Here is a tiny trained network, its code and every weight. The questions are about switching its units off for an input and a class, where a switched-off unit gives its printed mean instead of its output.

import numpy as np


def w(rows, s, z=0):
    codes = np.array(rows[::2]) - 128.0
    scale = np.full(codes.shape[1], s)
    scale[-1] = z or s
    return codes * scale


def f(y):
    return y / 2 * (1 + np.tanh(0.7978845608 * (y + 0.044715 * y**3)))


def log_softmax(a):
    a = a - a.max(-1, keepdims=True)
    return a - np.log(np.exp(a).sum(-1, keepdims=True))


def net(x, mask):
    res = np.array(x, float).reshape(1, 4) / 4 @ E
    y = f(res @ A[0][:, :-1].T + A[0][:, -1])
    res = res + np.where(mask, y, B[0][:, -1]) @ B[0][:, :-1]
    return log_softmax(res[-1] @ U[:, :-1].T + U[:, -1])


A, B = {}, {}
E = w([
[48,184,143,135,187,213,144],'x0',
[35,44,170,95,163,148,139],'x1',
[142,158,15,91,144,217,54],'x2',
[86,91,34,73,254,115,228],'x3',
],0.0078)
A[0] = w([
[92,250,92,17,158,192,51,224],'N0',
[69,138,141,38,168,169,165,97],'N1',
[140,154,165,164,53,101,94,87],'N2',
[153,100,186,162,68,67,71,141],'N3',
[142,85,205,143,90,41,72,217],'N4',
[64,93,159,74,194,149,254,253],'N5',
[167,117,243,173,61,53,113,218],'N6',
[91,115,84,79,174,203,121,89],'N7',
[204,88,114,96,138,19,136,253],'N8',
[72,59,111,106,127,151,136,159],'N9',
[61,215,126,105,135,217,177,186],'N10',
],0.0069,0.0035)
B[0] = w([
[149,185,93,198,199,253,153,228],'N0',
[86,61,178,103,170,199,93,166],'N1',
[232,154,190,230,69,152,116,188],'N2',
[235,99,173,195,86,80,239,207],'N3',
[172,66,209,159,86,63,236,221],'N4',
[16,98,67,56,180,109,106,242],'N5',
[170,23,230,76,86,87,177,254],'N6',
[74,130,172,212,220,198,69,171],'N7',
[211,51,94,78,139,14,236,214],'N8',
[86,150,115,85,150,115,139,161],'N9',
[106,158,121,165,197,212,40,188],'N10',
],0.006,0.0083)
U = w([
[149,85,57,67,153,29,199,254],'0',
[179,213,47,189,167,209,78,150],'1',
[191,121,201,188,87,69,155,21],'2',
[2,84,153,93,198,185,69,55],'3',
],0.0071,0.0035)

Each question gives the input, the list of numbers given to net, and the class t.
The units are the neurons (one row each of A and B). Each row of codes is followed by its name. A weight is (code - 128) times the scale printed after its matrix; where a second scale follows, it is the last column's (A, B and U).
mask holds one flag per neuron, in row order. A switched-off neuron (its flag False) gives its mean, the last column of its row in B, instead of its output. The means were averaged over made-up inputs and are rounded, as every weight is.
A unit's drop is (log p(t) with every unit on - log p(t) with that unit switched off) / (log p(t) with every unit on - log p(t) with every unit switched off).
The circuit of an input: a set's keep is (log p(t) with only the set's units on - log p(t) with every unit switched off) / (log p(t) with every unit on - log p(t) with every unit switched off). Starting from all 11 units, units are removed one at a time, each time the one whose removal leaves the highest keep (on an exact tie, the one counted first), for as long as the keep stays at least 0.8.
units of the circuit, in order: the units of the circuit, biggest drop first
top k neurons: the k neurons with the biggest drops, biggest first
drop of u: that unit's drop, to one decimal
input [-2,6,-2,3], class 3: units of the circuit, in order	(N3; N5)
input [6,-7,-2,5], class 1: units of the circuit, in order	(N6; N10)
input [7,-3,4,6], class 3: units of the circuit, in order	(N1)
input [4,-3,-7,4], class 3: units of the circuit, in order	(N3; N5)
input [4,3,-6,0], class 3: top 3 neurons	(N8; N5; N3)
input [-6,6,8,1], class 3: units of the circuit, in order	(N3; N7)
input [1,8,-7,-2], class 0: units of the circuit, in order	(N5; N7; N10)
input [0,1,5,3], class 1: drop of N7	-0.1
input [-6,5,6,7], class 3: drop of N7	0.3
input [6,-7,-1,1], class 1: drop of N4	0.0
